Below are the code and all the weights of a small trained network. Each question names an input and a target symbol and asks about switching units off, where a switched-off unit gives its printed mean instead of its output.

import numpy as np


def w(rows, s, z=0):
    codes = np.array(rows[::2]) - 128.0
    scale = np.full(codes.shape[1], s)
    scale[-1] = z or s
    return codes * scale


def f(y):
    return np.maximum(y, 0)


def softmax(a):
    e = np.exp(a - a.max(-1, keepdims=True))
    return e / e.sum(-1, keepdims=True)


def log_softmax(a):
    a = a - a.max(-1, keepdims=True)
    return a - np.log(np.exp(a).sum(-1, keepdims=True))


def net(x, mask):
    ids = ['ΓΘΞΨΩεηλμστ'.index(c) for c in x.split()]
    T = len(ids)
    res = E[ids] + P[:T]
    u = 0
    for l in range(2):
        q, k, v = (res @ M[l].T for M in (Q, K, V))
        z = softmax(np.where(np.tri(T) > 0, q @ k.T / 3**0.5, -1e9)) @ v
        res = res + np.where(mask[u], z, O[l][:, -1]) @ O[l][:, :-1]
        u += 1
        y = f(res @ A[l][:, :-1].T + A[l][:, -1])
        res = res + np.where(mask[u : u + 12], y, B[l][:, -1]) @ B[l][:, :-1]
        u += 12
    return log_softmax(res[-1] @ U[:, :-1].T + U[:, -1])


Q, K, V, O, A, B = {}, {}, {}, {}, {}, {}
E = w([
[121,145,93,101,167,72,81,191],'Γ',
[172,192,117,68,148,159,75,148],'Θ',
[71,170,158,54,128,61,156,144],'Ξ',
[173,118,2,125,91,61,147,135],'Ψ',
[130,104,155,159,104,122,119,178],'Ω',
[156,122,148,152,164,143,137,146],'ε',
[93,62,120,163,147,79,93,83],'η',
[132,136,120,148,101,135,62,96],'λ',
[116,101,141,45,74,43,119,88],'μ',
[158,105,164,137,107,141,81,154],'σ',
[136,80,176,147,88,181,172,95],'τ',
],0.023)
P = w([
[254,210,195,218,103,57,133,141],'0',
[107,109,88,132,124,162,113,181],'1',
[150,152,144,183,112,101,123,161],'2',
[194,157,146,193,119,93,126,169],'3',
[67,107,130,90,160,197,93,154],'4',
[103,136,125,147,127,130,124,153],'5',
[124,140,141,147,123,118,129,155],'6',
[35,106,138,65,172,221,109,140],'7',
[114,145,138,142,141,139,125,150],'8',
[120,145,136,143,134,132,130,145],'9',
[52,157,169,90,166,199,141,130],'10',
],0.0098)
Q[0] = w([
[102,188,175,78,123,179,132,140],'0.h1',
[94,78,192,140,122,182,155,72],'0.h1',
[250,122,63,168,64,134,170,126],'0.h1',
],0.012)
K[0] = w([
[110,157,107,43,106,235,138,158],'0.h1',
[114,13,112,137,98,184,151,63],'0.h1',
[254,193,223,218,88,88,145,78],'0.h1',
],0.0091)
V[0] = w([
[101,160,84,111,133,56,104,89],'0.h1',
[140,140,139,97,82,148,2,95],'0.h1',
[127,176,57,157,162,150,128,51],'0.h1',
],0.0093)
O[0] = w([
[200,65,184,114,111,210,134,175,203],'0.h1',
[153,161,79,155,108,157,255,219,253],'0.h1',
[144,49,164,39,121,68,187,234,12],'0.h1',
],0.0084,0.0045)
A[0] = w([
[144,158,145,101,144,127,169,224,139],'0.n1',
[150,47,133,198,103,190,137,108,91],'0.n2',
[68,187,253,65,103,90,112,117,3],'0.n3',
[86,10,144,171,172,85,145,109,61],'0.n4',
[117,193,141,176,88,217,152,146,131],'0.n5',
[133,124,110,91,66,115,150,2,235],'0.n6',
[85,60,180,163,84,161,182,75,197],'0.n7',
[177,79,100,170,84,174,166,108,149],'0.n8',
[140,54,126,116,79,121,90,149,135],'0.n9',
[40,162,171,132,55,98,119,51,91],'0.n10',
[111,65,149,162,171,121,82,58,73],'0.n11',
[147,94,210,190,113,164,90,105,84],'0.n12',
],0.0085,0.0038)
B[0] = w([
[161,170,148,99,96,110,65,112,255],'0.n1',
[241,89,99,135,158,162,160,17,183],'0.n2',
[103,150,96,137,138,99,211,11,160],'0.n3',
[224,182,83,68,142,68,202,115,150],'0.n4',
[145,115,103,181,95,218,140,66,238],'0.n5',
[237,73,176,80,132,142,133,183,187],'0.n6',
[171,161,162,1,162,176,79,84,178],'0.n7',
[114,77,142,150,163,88,251,139,194],'0.n8',
[149,163,134,107,197,106,164,168,168],'0.n9',
[79,45,189,146,69,125,152,151,174],'0.n10',
[35,128,122,90,112,48,138,87,154],'0.n11',
[102,105,96,142,183,104,96,52,186],'0.n12',
],0.0074,0.007)
Q[1] = w([
[74,185,174,43,106,254,91,138],'1.h1',
[171,208,87,109,99,76,107,123],'1.h1',
[156,195,121,108,155,202,101,155],'1.h1',
],0.0089)
K[1] = w([
[35,83,41,43,185,255,145,163],'1.h1',
[195,205,170,182,157,143,102,131],'1.h1',
[90,143,61,55,129,132,101,147],'1.h1',
],0.009)
V[1] = w([
[116,47,140,147,3,140,108,189],'1.h1',
[136,43,38,197,160,162,93,132],'1.h1',
[123,90,136,122,68,88,192,94],'1.h1',
],0.0066)
O[1] = w([
[144,120,225,127,84,88,133,9,3],'1.h1',
[215,195,183,182,155,80,140,137,41],'1.h1',
[110,198,133,19,113,177,122,98,10],'1.h1',
],0.011,0.0019)
A[1] = w([
[155,1,121,140,168,151,170,162,96],'1.n1',
[94,25,203,196,173,122,141,13,12],'1.n2',
[138,41,164,188,105,213,188,52,123],'1.n3',
[145,91,188,110,144,76,220,130,51],'1.n4',
[166,172,89,203,80,76,166,235,155],'1.n5',
[43,102,110,102,188,54,159,108,134],'1.n6',
[62,181,48,159,128,97,97,176,155],'1.n7',
[140,213,202,219,132,238,141,63,24],'1.n8',
[125,132,190,65,195,194,71,130,253],'1.n9',
[116,119,49,51,22,87,165,156,91],'1.n10',
[48,187,121,111,131,51,251,144,189],'1.n11',
[122,101,129,32,72,77,193,96,92],'1.n12',
],0.0073,0.0041)
B[1] = w([
[141,164,225,137,71,158,119,74,181],'1.n1',
[165,213,70,104,173,179,111,103,173],'1.n2',
[82,136,187,121,254,83,149,171,218],'1.n3',
[41,114,102,109,101,169,93,182,161],'1.n4',
[69,61,111,52,135,170,127,105,249],'1.n5',
[228,87,171,139,29,81,120,150,152],'1.n6',
[119,130,166,85,141,118,60,94,181],'1.n7',
[83,152,69,80,63,66,166,187,202],'1.n8',
[165,97,69,153,76,54,127,71,192],'1.n9',
[134,217,195,178,188,104,119,113,180],'1.n10',
[81,122,115,154,99,129,103,13,164],'1.n11',
[114,165,93,186,122,146,147,236,198],'1.n12',
],0.008,0.012)
U = w([
[162,148,178,193,195,167,118,124,179],'Γ',
[112,18,177,152,127,184,177,131,192],'Θ',
[108,63,71,124,144,166,136,70,52],'Ξ',
[230,83,130,100,113,67,149,86,182],'Ψ',
[132,199,114,157,153,98,80,148,77],'Ω',
[92,74,143,112,179,59,44,168,179],'ε',
[185,149,87,116,73,253,102,146,127],'η',
[150,130,213,59,94,108,168,213,144],'λ',
[107,129,159,4,187,139,155,116,3],'μ',
[82,91,53,157,137,101,171,193,93],'σ',
[80,125,169,140,71,141,96,69,173],'τ',
],0.0072,0.005)

Each question gives the input, a string of symbols that net reads in full, and the target symbol t.
The units are the heads (3 rows each of Q, K, V and O) and the neurons (one row each of A and B). Each row of codes is followed by its name. A weight is (code - 128) times the scale printed after its matrix; where a second scale follows, it is the last column's (O, A, B and U).
mask holds one flag per unit, layer by layer, with each layer's heads first. A switched-off unit (its flag False) gives its mean, the last column of its rows in O or B, instead of its output. The means were averaged over made-up inputs and are rounded, as every weight is.
A unit's drop is (log p(t) with every unit on - log p(t) with that unit switched off) / (log p(t) with every unit on - log p(t) with every unit switched off).
The circuit of an input: a set's keep is (log p(t) with only the set's units on - log p(t) with every unit switched off) / (log p(t) with every unit on - log p(t) with every unit switched off). Starting from the 12 units with the biggest drops (on a tie, the unit counted first), units are removed one at a time, each time the one whose removal leaves the highest keep (on an exact tie, the one counted first), for as long as the keep stays at least 0.8.
units of the circuit, in order: the units of the circuit, biggest drop first
top k neurons: the k neurons with the biggest drops, biggest first
k most important neurons of layer l: the k neurons of layer l with the biggest drops, biggest first
input η σ μ Γ Γ σ μ, target λ: units of the circuit, in order -> (0.n6; 1.n12; 0.n10)
input Ω τ λ, target Ω: top 3 neurons -> (1.n2; 1.n8; 1.n5)
input Θ Γ Ω, target Θ: top 2 neurons -> (0.n1; 0.n10)
input ε Ξ Ξ μ μ, target λ: units of the circuit, in order -> (1.n12; 0.n6)
input Ω τ ε Ω Ψ, target Ψ: units of the circuit, in order -> (1.h1; 0.n5)
input Ψ τ Ψ μ ε, target τ: top neuron -> (0.n11)
input Γ μ Ξ μ μ σ Γ Γ ε Ω, target μ: top 2 neurons -> (1.n3; 0.n2)
input σ Ω Γ Ψ σ ε σ σ Ω Ψ σ, target σ: units of the circuit, in order -> (1.n8; 0.h1; 0.n5; 1.n1)
input ε Ω Ω, target ε: units of the circuit, in order -> (0.h1; 1.h1; 1.n7)
input Γ Θ Ω Θ σ Ω Ω Ω, target σ: top 3 neurons -> (1.n8; 0.n5; 1.n1)
input Γ Γ η λ, target Γ: 2 most important neurons of layer 1 -> (1.n3; 1.n1)
input Ω Ψ Θ Γ ε, target Ψ: top 3 neurons -> (1.n9; 1.n3; 1.n12)
input Γ σ Θ σ, target Γ: top 2 neurons -> (1.n3; 0.n12)
input η ε μ σ, target η: top 2 neurons -> (0.n4; 1.n3)
input Γ Θ μ Ω, target Γ: most important neuron of layer 1 -> (1.n3)
input λ Ω σ μ ε ε Γ σ τ, target μ: top 2 neurons -> (1.n3; 0.n10)
input Γ Γ η Γ Θ Γ σ λ, target Θ: top 2 neurons -> (0.n10; 1.n10)
input Ω η Θ Ω, target Ω: top 2 neurons -> (1.n8; 1.n2)
input σ Θ Ω, target σ: top 2 neurons -> (1.n8; 0.n5)
input Θ Ψ Ψ μ λ Γ Θ η Ω Ψ, target τ: top neuron -> (1.n11)
input Ω ε Ω Γ η Θ Γ Γ σ Γ σ, target Γ: 3 most important neurons of layer 0 -> (0.n2; 0.n4; 0.n12)
input Θ μ Ξ Ω, target Θ: top 3 neurons -> (0.n1; 0.n10; 1.n5)
input η ε Θ η Θ Γ σ, target η: 3 most important neurons of layer 0 -> (0.n4; 0.n12; 0.n7)
input Ξ Θ σ Γ Ω η, target Ψ: top 2 neurons -> (1.n6; 1.n9)
input τ σ ε, target τ: 3 most important neurons of layer 0 -> (0.n10; 0.n11; 0.n6)
input Θ λ μ Γ Γ μ λ ε, target Γ: 2 most important neurons of layer 0 -> (0.n2; 0.n6)
input Γ Ξ Ω Ψ Γ μ Γ Ψ, target Θ: 3 most important neurons of layer 0 -> (0.n8; 0.n1; 0.n7)
input λ Ψ Γ σ, target λ: most important neuron of layer 1 -> (1.n8)
input Ω Γ σ Γ σ Γ σ Ψ Ω Γ Ψ, target Ψ: 3 most important neurons of layer 1 -> (1.n12; 1.n3; 1.n4)
input Γ Γ Ψ Γ τ μ λ Ω, target τ: 2 most important neurons of layer 0 -> (0.n10; 0.n11)
